Below are the code and all the weights of a small trained network. Each question names an input and a class and asks about switching units off, where a switched-off unit gives its printed mean instead of its output.

import numpy as np


def w(rows, s, z=0):
    codes = np.array(rows[::2]) - 128.0
    scale = np.full(codes.shape[1], s)
    scale[-1] = z or s
    return codes * scale


def f(y):
    return y / 2 * (1 + np.tanh(0.7978845608 * (y + 0.044715 * y**3)))


def log_softmax(a):
    a = a - a.max(-1, keepdims=True)
    return a - np.log(np.exp(a).sum(-1, keepdims=True))


def net(x, mask):
    res = np.array(x, float).reshape(1, 5) / 4 @ E
    y = f(res @ A[0][:, :-1].T + A[0][:, -1])
    res = res + np.where(mask, y, B[0][:, -1]) @ B[0][:, :-1]
    return log_softmax(res[-1] @ U[:, :-1].T + U[:, -1])


A, B = {}, {}
E = w([
[234,142,110,101,94,205,69,203],'x0',
[191,160,255,178,99,75,65,36],'x1',
[133,201,144,198,129,240,215,80],'x2',
[113,224,45,196,219,95,22,119],'x3',
[73,128,50,96,15,180,69,26],'x4',
],0.0083)
A[0] = w([
[68,93,115,126,152,92,184,64,131],'N1',
[244,163,117,78,69,193,65,190,21],'N2',
[102,82,69,76,164,123,138,152,55],'N3',
[151,47,119,76,100,84,76,150,90],'N4',
[85,175,58,126,196,146,102,164,134],'N5',
[168,52,214,89,150,132,211,163,59],'N6',
[44,73,155,138,117,88,169,115,42],'N7',
[60,106,142,147,150,112,145,116,163],'N8',
[76,192,61,121,96,150,48,73,122],'N9',
[121,67,111,78,98,150,211,146,105],'N10',
[94,65,143,83,15,175,130,84,119],'N11',
[103,98,191,127,188,114,149,224,237],'N12',
[119,203,164,161,126,182,196,109,103],'N13',
[154,196,125,165,225,88,127,170,104],'N14',
[99,102,68,112,129,151,180,166,109],'N15',
[96,65,88,87,114,162,198,174,79],'N16',
[135,151,193,146,123,84,50,96,13],'N17',
[101,84,124,54,120,60,82,129,10],'N18',
[104,152,170,166,75,179,177,145,79],'N19',
[197,122,226,93,68,93,136,55,17],'N20',
[52,166,112,165,148,73,142,93,23],'N21',
[66,133,82,137,158,148,114,179,50],'N22',
[89,68,80,96,85,131,80,79,43],'N23',
[232,105,74,122,102,188,116,177,86],'N24',
[133,192,108,152,122,216,188,88,5],'N25',
[137,96,142,75,128,51,77,155,28],'N26',
],0.011,0.0024)
B[0] = w([
[56,211,144,99,128,186,48,225,199],'N1',
[7,217,162,110,154,101,47,191,244],'N2',
[194,133,160,151,78,169,182,129,188],'N3',
[154,116,59,101,74,39,139,172,222],'N4',
[220,116,153,205,94,117,72,19,214],'N5',
[141,50,34,45,189,188,61,54,237],'N6',
[39,248,112,90,144,116,28,177,191],'N7',
[63,170,138,102,139,106,104,178,173],'N8',
[166,61,140,44,212,201,173,72,253],'N9',
[195,151,159,181,100,113,52,31,219],'N10',
[160,54,100,42,223,195,117,75,254],'N11',
[121,100,147,69,140,225,206,142,233],'N12',
[183,116,80,121,34,42,181,198,220],'N13',
[161,69,96,29,197,168,125,77,228],'N14',
[140,140,217,177,108,193,167,158,196],'N15',
[210,181,206,213,123,159,101,69,220],'N16',
[233,153,207,191,108,179,138,125,214],'N17',
[204,139,39,124,9,64,191,205,213],'N18',
[152,120,56,113,80,95,108,157,187],'N19',
[209,163,243,206,114,185,95,117,240],'N20',
[79,223,112,102,104,168,41,163,194],'N21',
[192,158,169,169,100,180,100,116,178],'N22',
[142,116,130,97,190,203,209,170,214],'N23',
[2,189,129,124,143,131,69,188,215],'N24',
[179,106,34,110,45,57,208,219,220],'N25',
[183,151,81,134,55,92,171,158,211],'N26',
],0.009,0.011)
U = w([
[154,127,52,146,37,64,196,228,129],'0',
[170,159,254,252,111,152,129,123,66],'1',
[4,202,141,121,148,130,51,217,48],'2',
[161,108,86,132,175,126,61,57,152],'3',
[121,67,132,54,216,176,195,157,3],'4',
[120,99,143,119,145,128,133,128,233],'5',
],0.014,0.011)

Each question gives the input, the list of numbers given to net, and the class t.
The units are the neurons (one row each of A and B). Each row of codes is followed by its name. A weight is (code - 128) times the scale printed after its matrix; where a second scale follows, it is the last column's (A, B and U).
mask holds one flag per neuron, in row order. A switched-off neuron (its flag False) gives its mean, the last column of its row in B, instead of its output. The means were averaged over made-up inputs and are rounded, as every weight is.
A unit's drop is (log p(t) with every unit on - log p(t) with that unit switched off) / (log p(t) with every unit on - log p(t) with every unit switched off).
The circuit of an input: a set's keep is (log p(t) with only the set's units on - log p(t) with every unit switched off) / (log p(t) with every unit on - log p(t) with every unit switched off). Starting from the 12 units with the biggest drops (on a tie, the unit counted first), units are removed one at a time, each time the one whose removal leaves the highest keep (on an exact tie, the one counted first), for as long as the keep stays at least 0.8.
circuit, biggest first: the units of the circuit, biggest drop first
k most important neurons: the k neurons with the biggest drops, biggest first
drop of u: that unit's drop, to one decimal
input [-8,7,0,-7,1], class 2: circuit, biggest first : (N7)
input [2,6,-2,0,8], class 4: circuit, biggest first : (N9; N23)
input [0,5,-5,-5,-5], class 0: 2 most important neurons : (N26; N4)
input [-5,-6,8,-8,4], class 0: 4 most important neurons : (N25; N13; N19; N9)
input [5,-6,0,-5,8], class 4: 4 most important neurons : (N11; N23; N20; N5)
input [7,2,5,-6,8], class 4: 4 most important neurons : (N11; N7; N1; N23)
input [2,0,5,-6,-2], class 3: circuit, biggest first : (N6; N10)
input [3,3,-6,6,-7], class 4: 2 most important neurons : (N14; N12)
input [3,-1,-2,-7,7], class 3: 4 most important neurons : (N10; N11; N16; N12)
input [-6,5,-4,-7,-8], class 4: 2 most important neurons : (N6; N12)
input [5,-3,-1,-8,1], class 3: 2 most important neurons : (N6; N10)
input [-7,-5,-4,-6,6], class 2: 2 most important neurons : (N7; N1)
input [4,-7,0,-7,-2], class 1: 2 most important neurons : (N16; N15)
input [0,8,-4,6,3], class 1: circuit, biggest first : (N17)
input [-2,6,8,7,0], class 0: 2 most important neurons : (N13; N25)
input [5,-3,2,-7,4], class 3: drop of N10 : 0.5
input [6,-4,6,4,8], class 4: drop of N9 : 2.6
input [-2,-7,6,2,1], class 1: drop of N5 : 0.6
